Below are the code and all the weights of a small trained network. Each question names an input and a target symbol and asks about switching units off, where a switched-off unit gives its printed mean instead of its output.

import numpy as np


def w(rows, s, z=0):
    codes = np.array(rows[::2]) - 128.0
    scale = np.full(codes.shape[1], s)
    scale[-1] = z or s
    return codes * scale


def norm(h):
    return h / np.sqrt((h * h).mean(-1, keepdims=True) + 1e-5)


def f(y):
    return np.maximum(y, 0)


def softmax(a):
    e = np.exp(a - a.max(-1, keepdims=True))
    return e / e.sum(-1, keepdims=True)


def log_softmax(a):
    a = a - a.max(-1, keepdims=True)
    return a - np.log(np.exp(a).sum(-1, keepdims=True))


def net(x, mask):
    ids = ['ΛΦδεζημσψ'.index(c) for c in x.split()]
    T = len(ids)
    res = E[ids] + P[:T]
    r = norm(res)
    for j in range(2):
        rows = slice(3 * j, 3 * j + 3)
        q, k, v = (r @ M[0][rows].T for M in (Q, K, V))
        z = softmax(np.where(np.tri(T) > 0, q @ k.T / 3**0.5, -1e9)) @ v
        o = O[0][rows]
        res = res + np.where(mask[j], z, o[:, -1]) @ o[:, :-1]
    y = f(norm(res) @ A[0][:, :-1].T + A[0][:, -1])
    res = res + np.where(mask[2:14], y, B[0][:, -1]) @ B[0][:, :-1]
    return log_softmax(norm(res)[-1] @ U[:, :-1].T + U[:, -1])


Q, K, V, O, A, B = {}, {}, {}, {}, {}, {}
E = w([
[117,70,100,144],'Λ',
[137,141,97,87],'Φ',
[103,142,111,110],'δ',
[139,127,254,148],'ε',
[134,109,78,104],'ζ',
[109,98,51,106],'η',
[111,128,81,114],'μ',
[150,111,116,68],'σ',
[95,146,97,134],'ψ',
],0.026)
P = w([
[7,120,127,63],'0',
[38,126,107,80],'1',
[70,131,102,95],'2',
[94,134,98,105],'3',
[115,139,101,113],'4',
[135,142,100,121],'5',
[152,146,103,127],'6',
[169,148,107,128],'7',
[185,150,110,131],'8',
[205,153,112,133],'9',
[220,154,118,137],'10',
[242,164,123,140],'11',
[254,161,132,141],'12',
],0.0099)
Q[0] = w([
[199,104,125,71],'h1',
[139,96,7,54],'h1',
[136,157,123,138],'h1',
[102,142,182,134],'h2',
[130,143,134,112],'h2',
[121,107,84,144],'h2',
],0.02)
K[0] = w([
[131,158,222,180],'h1',
[245,169,174,216],'h1',
[123,89,100,151],'h1',
[31,96,113,69],'h2',
[111,101,150,111],'h2',
[197,237,106,109],'h2',
],0.013)
V[0] = w([
[197,137,116,1],'h1',
[132,48,99,167],'h1',
[75,253,47,172],'h1',
[89,113,179,65],'h2',
[212,112,138,138],'h2',
[73,221,156,153],'h2',
],0.0089)
O[0] = w([
[73,177,149,181,151],'h1',
[117,221,66,1,111],'h1',
[197,99,69,206,2],'h1',
[183,121,217,131,203],'h2',
[65,52,141,134,15],'h2',
[195,80,79,171,66],'h2',
],0.0091,0.0029)
A[0] = w([
[216,123,50,147,54],'n1',
[168,61,153,127,112],'n2',
[145,176,177,110,96],'n3',
[181,133,223,112,44],'n4',
[145,148,189,90,46],'n5',
[31,132,111,166,9],'n6',
[166,131,254,172,3],'n7',
[140,176,121,106,81],'n8',
[122,106,117,106,119],'n9',
[41,127,110,156,162],'n10',
[158,144,202,108,149],'n11',
[88,131,68,105,42],'n12',
],0.013,0.0048)
B[0] = w([
[208,138,176,107,198],'n1',
[106,110,174,88,193],'n2',
[161,89,91,168,217],'n3',
[188,192,206,132,232],'n4',
[188,91,103,239,210],'n5',
[183,115,254,161,147],'n6',
[76,158,246,213,230],'n7',
[110,59,121,126,186],'n8',
[133,113,97,160,199],'n9',
[188,133,141,222,218],'n10',
[134,153,119,211,253],'n11',
[85,188,144,172,234],'n12',
],0.0089,0.0043)
U = w([
[102,46,166,155,171],'Λ',
[127,73,104,253,19],'Φ',
[94,162,168,46,254],'δ',
[96,95,77,173,131],'ε',
[153,158,116,156,80],'ζ',
[179,141,173,89,123],'η',
[209,80,93,139,41],'μ',
[85,159,233,154,137],'σ',
[59,152,131,178,105],'ψ',
],0.012,0.0051)

Each question gives the input, a string of symbols that net reads in full, and the target symbol t.
The units are the heads (3 rows each of Q, K, V and O) and the neurons (one row each of A and B). Each row of codes is followed by its name. A weight is (code - 128) times the scale printed after its matrix; where a second scale follows, it is the last column's (O, A, B and U).
mask holds one flag per unit, heads first, then neurons. A switched-off unit (its flag False) gives its mean, the last column of its rows in O or B, instead of its output. The means were averaged over made-up inputs and are rounded, as every weight is.
A unit's drop is (log p(t) with every unit on - log p(t) with that unit switched off) / (log p(t) with every unit on - log p(t) with every unit switched off).
The circuit of an input: a set's keep is (log p(t) with only the set's units on - log p(t) with every unit switched off) / (log p(t) with every unit on - log p(t) with every unit switched off). Starting from the 12 units with the biggest drops (on a tie, the unit counted first), units are removed one at a time, each time the one whose removal leaves the highest keep (on an exact tie, the one counted first), for as long as the keep stays at least 0.8.
units of the circuit, in order: the units of the circuit, biggest drop first
most important unit: the unit with the biggest drop
top k neurons: the k neurons with the biggest drops, biggest first
which heads matter: for each layer, one digit per head in row order, 1 if its drop is at least 0.15 and else 0, layers parted by /
input Λ Λ δ, target δ: which heads matter -> 10
input η ψ ψ Λ ε ζ δ ε Λ, target Λ: most important unit -> h1
input δ Λ ψ η Λ σ, target δ: top 2 neurons -> [n10, n7]
input Φ ε ζ Φ μ ε ε ζ, target δ: units of the circuit, in order -> [h1, n5, n10]
input σ δ ζ Φ ψ Λ Φ, target δ: which heads matter -> 01
input ζ Λ ζ δ Λ ψ Λ ψ η σ ζ, target σ: units of the circuit, in order -> [h1, h2]
input μ Φ μ ψ δ δ, target μ: which heads matter -> 10
input ζ σ σ ψ δ μ ψ ψ, target μ: units of the circuit, in order -> [h1, n1, n7]
input σ Φ ψ η, target μ: which heads matter -> 11
input δ μ μ ζ Λ Λ, target δ: units of the circuit, in order -> [h1, n5]
input ζ Λ Φ σ Φ Φ ζ ζ Λ, target ψ: which heads matter -> 11
input η ψ Φ σ, target Φ: which heads matter -> 10
input η ζ η δ ζ δ Λ ζ η ζ η, target ψ: units of the circuit, in order -> [h2, n12]
input Λ ζ ψ σ, target μ: which heads matter -> 01
input η Λ σ σ, target σ: top neuron -> [n9]
input μ ζ μ ε δ Φ μ Φ σ ζ ζ ψ η, target ε: units of the circuit, in order -> [h2, n5]
input ψ ψ Λ, target μ: which heads matter -> 00
input Φ ψ η, target μ: units of the circuit, in order -> [h1, n1, h2]
input η Φ σ ψ η ε η Φ δ, target Φ: which heads matter -> 10
input Λ η ψ Λ σ Φ Λ ψ η ζ σ η, target σ: which heads matter -> 10
input η Λ Φ Φ Λ Φ, target δ: which heads matter -> 00
